Here is a tiny trained network, its code and every weight. The questions are about switching its units off for an input and a target symbol, where a switched-off unit gives its printed mean instead of its output.

import numpy as np


def w(rows, s, z=0):
    codes = np.array(rows[::2]) - 128.0
    scale = np.full(codes.shape[1], s)
    scale[-1] = z or s
    return codes * scale


def f(y):
    return np.maximum(y, 0)


def softmax(a):
    e = np.exp(a - a.max(-1, keepdims=True))
    return e / e.sum(-1, keepdims=True)


def log_softmax(a):
    a = a - a.max(-1, keepdims=True)
    return a - np.log(np.exp(a).sum(-1, keepdims=True))


def net(x, mask):
    ids = ['ΔΞΣΦαγεθλμπτψ'.index(c) for c in x.split()]
    T = len(ids)
    res = E[ids] + P[:T]
    u = 0
    for l in range(3):
        r = res
        for j in range(2):
            rows = slice(2 * j, 2 * j + 2)
            q, k, v = (r @ M[l][rows].T for M in (Q, K, V))
            z = softmax(np.where(np.tri(T) > 0, q @ k.T / 2**0.5, -1e9)) @ v
            o = O[l][rows]
            res = res + np.where(mask[u + j], z, o[:, -1]) @ o[:, :-1]
        u += 2
        y = f(res @ A[l][:, :-1].T + A[l][:, -1])
        res = res + np.where(mask[u : u + 4], y, B[l][:, -1]) @ B[l][:, :-1]
        u += 4
    return log_softmax(res[-1] @ U[:, :-1].T + U[:, -1])


Q, K, V, O, A, B = {}, {}, {}, {}, {}, {}
E = w([
[72,60,112,59,111,103,178,110,93,139],'Δ',
[136,106,86,99,170,104,119,192,69,163],'Ξ',
[178,75,124,80,184,130,103,159,105,78],'Σ',
[112,134,93,167,141,151,122,71,195,119],'Φ',
[114,89,76,122,150,145,167,141,156,180],'α',
[112,140,157,77,136,172,159,175,172,8],'γ',
[137,113,130,131,150,181,130,179,75,172],'ε',
[124,145,110,92,218,96,123,151,106,177],'θ',
[100,106,71,130,90,100,97,72,157,88],'λ',
[120,120,145,72,148,62,104,148,53,117],'μ',
[156,101,89,143,134,163,98,87,167,112],'π',
[115,164,199,96,193,181,92,95,27,158],'τ',
[107,64,50,84,116,73,143,172,103,107],'ψ',
],0.017)
P = w([
[123,51,175,211,143,91,102,132,77,60],'0',
[7,139,104,102,143,148,72,135,199,221],'1',
[129,86,103,223,196,162,222,82,143,123],'2',
[55,118,110,65,155,135,51,144,200,202],'3',
[127,131,124,191,193,107,209,89,141,117],'4',
[51,127,132,52,137,143,59,159,186,192],'5',
[143,151,107,186,161,129,201,99,119,107],'6',
[68,97,128,68,164,119,34,141,201,149],'7',
[148,178,106,193,147,120,194,114,112,115],'8',
[47,96,129,47,143,139,53,133,184,169],'9',
[146,215,104,178,154,109,206,112,103,128],'10',
[36,111,125,52,111,169,70,172,152,193],'11',
],0.011)
Q[0] = w([
[203,160,230,96,17,127,151,148,184,147],'0.h1',
[104,111,3,124,94,159,126,84,205,182],'0.h1',
[107,131,104,85,132,89,58,126,3,63],'0.h2',
[69,51,33,156,199,67,161,190,82,77],'0.h2',
],0.0057)
K[0] = w([
[182,224,209,43,247,188,150,168,136,93],'0.h1',
[155,118,141,121,150,57,111,54,100,209],'0.h1',
[125,89,253,121,209,206,135,205,143,147],'0.h2',
[222,170,110,96,86,217,171,233,250,95],'0.h2',
],0.0053)
V[0] = w([
[203,112,132,152,21,238,16,142,53,79],'0.h1',
[146,131,179,138,176,106,100,11,39,197],'0.h1',
[79,177,185,105,71,193,104,23,52,125],'0.h2',
[185,204,191,83,254,213,127,88,151,145],'0.h2',
],0.0048)
O[0] = w([
[170,116,155,159,101,111,78,137,145,121,17],'0.h1',
[83,94,120,159,119,114,67,144,2,68,3],'0.h1',
[81,160,150,135,22,119,108,119,149,137,108],'0.h2',
[85,203,82,148,63,179,220,196,191,163,219],'0.h2',
],0.0096,0.0032)
A[0] = w([
[212,128,72,104,152,99,132,104,239,120,46],'0.n1',
[127,139,39,97,110,123,123,171,70,137,57],'0.n2',
[198,183,123,159,106,149,177,168,254,134,6],'0.n3',
[143,102,58,68,135,109,93,123,80,174,64],'0.n4',
],0.007,0.0017)
B[0] = w([
[86,182,183,118,82,198,145,110,52,214,220],'0.n1',
[78,254,199,172,188,196,94,111,117,155,163],'0.n2',
[125,127,233,137,102,146,82,77,62,200,254],'0.n3',
[152,122,187,14,78,96,183,76,166,125,170],'0.n4',
],0.0081,0.0069)
Q[1] = w([
[194,132,111,194,129,87,116,25,153,129],'1.h1',
[51,106,154,88,26,146,124,109,170,145],'1.h1',
[158,141,181,191,163,113,254,54,77,108],'1.h2',
[100,156,166,93,158,225,72,105,183,141],'1.h2',
],0.0077)
K[1] = w([
[134,176,141,179,152,172,77,2,240,78],'1.h1',
[62,82,86,118,26,74,83,82,95,140],'1.h1',
[132,170,114,116,90,133,184,144,167,124],'1.h2',
[110,176,177,179,166,127,65,168,115,58],'1.h2',
],0.0078)
V[1] = w([
[133,61,60,146,62,90,98,164,99,89],'1.h1',
[172,151,244,122,110,179,220,132,108,42],'1.h1',
[119,121,165,225,105,226,161,106,179,131],'1.h2',
[2,167,145,74,142,40,153,69,95,169],'1.h2',
],0.0062)
O[1] = w([
[135,147,146,131,133,83,111,89,150,182,1],'1.h1',
[142,43,106,110,132,93,151,113,154,80,179],'1.h1',
[117,164,43,110,125,75,115,181,134,83,217],'1.h2',
[189,133,142,139,92,255,110,140,175,74,242],'1.h2',
],0.011,0.0046)
A[1] = w([
[30,115,132,126,110,177,99,172,167,111,85],'1.n1',
[215,118,141,171,238,125,138,184,2,119,81],'1.n2',
[92,172,160,115,77,138,55,159,119,217,57],'1.n3',
[79,116,75,79,227,180,100,190,151,177,254],'1.n4',
],0.0067,0.0036)
B[1] = w([
[190,73,187,44,162,53,88,86,93,190,219],'1.n1',
[255,236,40,77,149,83,135,158,129,75,148],'1.n2',
[143,56,116,101,160,93,162,139,175,14,195],'1.n3',
[105,96,206,171,32,127,46,87,139,38,251],'1.n4',
],0.0079,0.011)
Q[2] = w([
[101,211,121,190,154,179,254,108,88,162],'2.h1',
[94,123,131,100,48,155,11,139,176,188],'2.h1',
[183,181,89,194,147,177,232,101,105,166],'2.h2',
[125,96,156,128,107,102,83,119,210,155],'2.h2',
],0.0076)
K[2] = w([
[6,242,106,120,170,228,142,139,195,212],'2.h1',
[181,52,208,146,91,52,71,67,116,203],'2.h1',
[123,253,144,76,59,210,177,207,115,101],'2.h2',
[145,89,209,122,154,112,157,120,127,47],'2.h2',
],0.006)
V[2] = w([
[22,119,169,160,6,158,6,52,238,126],'2.h1',
[129,30,113,71,137,150,198,128,229,156],'2.h1',
[133,95,180,109,79,196,98,125,153,77],'2.h2',
[2,166,74,85,125,150,189,203,193,116],'2.h2',
],0.0063)
O[2] = w([
[145,190,144,69,119,117,152,69,92,72,72],'2.h1',
[134,171,60,107,131,139,96,212,88,145,129],'2.h1',
[249,146,83,128,133,106,128,92,77,179,255],'2.h2',
[120,148,220,153,120,53,95,116,82,125,4],'2.h2',
],0.012,0.01)
A[2] = w([
[114,159,95,125,143,159,197,102,95,46,254],'2.n1',
[185,144,77,99,159,185,111,100,92,136,113],'2.n2',
[103,112,131,152,194,178,235,109,154,86,177],'2.n3',
[117,143,110,185,170,180,181,254,127,215,65],'2.n4',
],0.0093,0.003)
B[2] = w([
[194,124,130,155,235,144,135,190,65,146,194],'2.n1',
[58,164,159,158,106,59,129,160,183,124,251],'2.n2',
[122,93,51,167,54,64,116,178,39,146,185],'2.n3',
[111,195,105,117,166,103,155,2,60,119,186],'2.n4',
],0.0094,0.021)
U = w([
[210,56,51,192,202,26,169,198,92,64,193],'Δ',
[130,239,195,190,81,81,187,135,37,213,248],'Ξ',
[140,135,114,86,87,85,2,173,52,222,110],'Σ',
[163,112,107,176,13,115,169,163,111,178,37],'Φ',
[109,100,160,158,193,59,124,173,156,184,125],'α',
[65,130,145,147,152,71,135,133,69,149,56],'γ',
[48,142,142,174,49,78,187,181,136,45,136],'ε',
[123,102,106,138,162,248,119,172,152,114,181],'θ',
[134,157,118,115,167,88,156,186,223,134,82],'λ',
[175,117,128,122,76,61,145,71,136,93,147],'μ',
[79,137,126,78,207,115,125,129,101,53,73],'π',
[194,91,93,125,198,149,85,129,93,213,2],'τ',
[112,180,67,117,91,161,141,113,106,130,99],'ψ',
],0.0051,0.0039)

Each question gives the input, a string of symbols that net reads in full, and the target symbol t.
The units are the heads (2 rows each of Q, K, V and O) and the neurons (one row each of A and B). Each row of codes is followed by its name. A weight is (code - 128) times the scale printed after its matrix; where a second scale follows, it is the last column's (O, A, B and U).
mask holds one flag per unit, layer by layer, with each layer's heads first. A switched-off unit (its flag False) gives its mean, the last column of its rows in O or B, instead of its output. The means were averaged over made-up inputs and are rounded, as every weight is.
A unit's drop is (log p(t) with every unit on - log p(t) with that unit switched off) / (log p(t) with every unit on - log p(t) with every unit switched off).
The circuit of an input: a set's keep is (log p(t) with only the set's units on - log p(t) with every unit switched off) / (log p(t) with every unit on - log p(t) with every unit switched off). Starting from the 12 units with the biggest drops (on a tie, the unit counted first), units are removed one at a time, each time the one whose removal leaves the highest keep (on an exact tie, the one counted first), for as long as the keep stays at least 0.8.
circuit, biggest first: the units of the circuit, biggest drop first
unit that matters most: the unit with the biggest drop
top k neurons: the k neurons with the biggest drops, biggest first
k most important neurons of layer l: the k neurons of layer l with the biggest drops, biggest first
heads that matter: for each layer, one digit per head in row order, 1 if its drop is at least 0.15 and else 0, layers parted by /
input γ Σ π Φ τ λ γ γ τ λ γ γ, target Σ: circuit, biggest first : [1.h1 2.h1 1.n1]
input γ Δ γ γ τ ψ γ π Δ Φ, target Σ: 2 most important neurons of layer 1 : [1.n4 1.n1]
input ε ε Φ Δ, target α: top 2 neurons : [1.n2 1.n4]
input θ τ τ τ γ α γ τ γ Φ, target Ξ: top neuron : [1.n1]
input λ Δ π π τ τ γ γ Ξ ψ, target Δ: circuit, biggest first : [0.h2 2.n1 2.h2 2.h1]
input Δ γ γ λ, target λ: heads that matter : 01 / 01 / 11
input μ γ γ τ τ τ Σ ψ γ γ τ τ, target Φ: top 3 neurons : [2.n3 1.n3 1.n2]
input γ λ τ π, target Σ: circuit, biggest first : [1.h1 2.h1 1.n4]
input Δ γ ψ ψ γ γ τ Δ γ γ ε, target Δ: circuit, biggest first : [1.h1 0.n1]
input τ ε γ τ Φ τ γ ψ, target μ: circuit, biggest first : [0.h1 2.h1]
input ψ τ γ γ τ μ τ γ, target ψ: top 4 neurons : [2.n4 1.n4 0.n4 1.n2]
input γ γ τ γ ψ γ Φ θ, target Σ: circuit, biggest first : [1.h1 1.n4 2.h1]
input Δ γ Ξ ψ μ θ γ γ Σ Φ, target λ: circuit, biggest first : [2.n2 0.h2 2.h2 1.h2]
input ε γ γ λ λ ψ Ξ τ, target α: top 3 neurons : [1.n2 1.n3 1.n4]
input ε γ γ γ γ γ, target α: unit that matters most : 1.n3
input λ λ ψ τ λ γ γ Δ, target Δ: top 3 neurons : [2.n1 2.n3 1.n3]
input ψ τ γ τ γ τ λ τ, target ψ: circuit, biggest first : [0.h2 2.n4 2.h2]
input γ τ γ γ λ γ λ γ, target Σ: top 2 neurons : [1.n4 1.n1]
input γ γ γ γ Δ Ξ ψ τ γ τ Δ Δ, target Σ: heads that matter : 10 / 10 / 11
input Φ ψ γ ε θ γ, target π: unit that matters most : 2.h1
input γ ε γ τ γ ψ λ γ ψ, target Ξ: circuit, biggest first : [2.h2 1.n3]
input Σ τ τ Φ τ ε, target γ: top 2 neurons : [2.n4 1.n2]
input γ γ γ γ γ α, target Σ: heads that matter : 10 / 11 / 11
input γ π π γ Φ τ Δ, target Δ: heads that matter : 00 / 00 / 00
input τ ε γ τ τ γ, target μ: heads that matter : 11 / 00 / 10
input Δ γ γ ε, target λ: heads that matter : 01 / 01 / 11
input λ Φ γ γ ψ Σ Σ γ λ Φ τ τ, target Δ: top 2 neurons : [2.n1 1.n3]
input λ γ γ ε ψ τ γ ψ Φ γ, target Δ: top 3 neurons : [2.n1 2.n3 1.n3]
input λ γ τ ψ, target Δ: circuit, biggest first : [0.h2 2.h2 2.n1 2.h1]
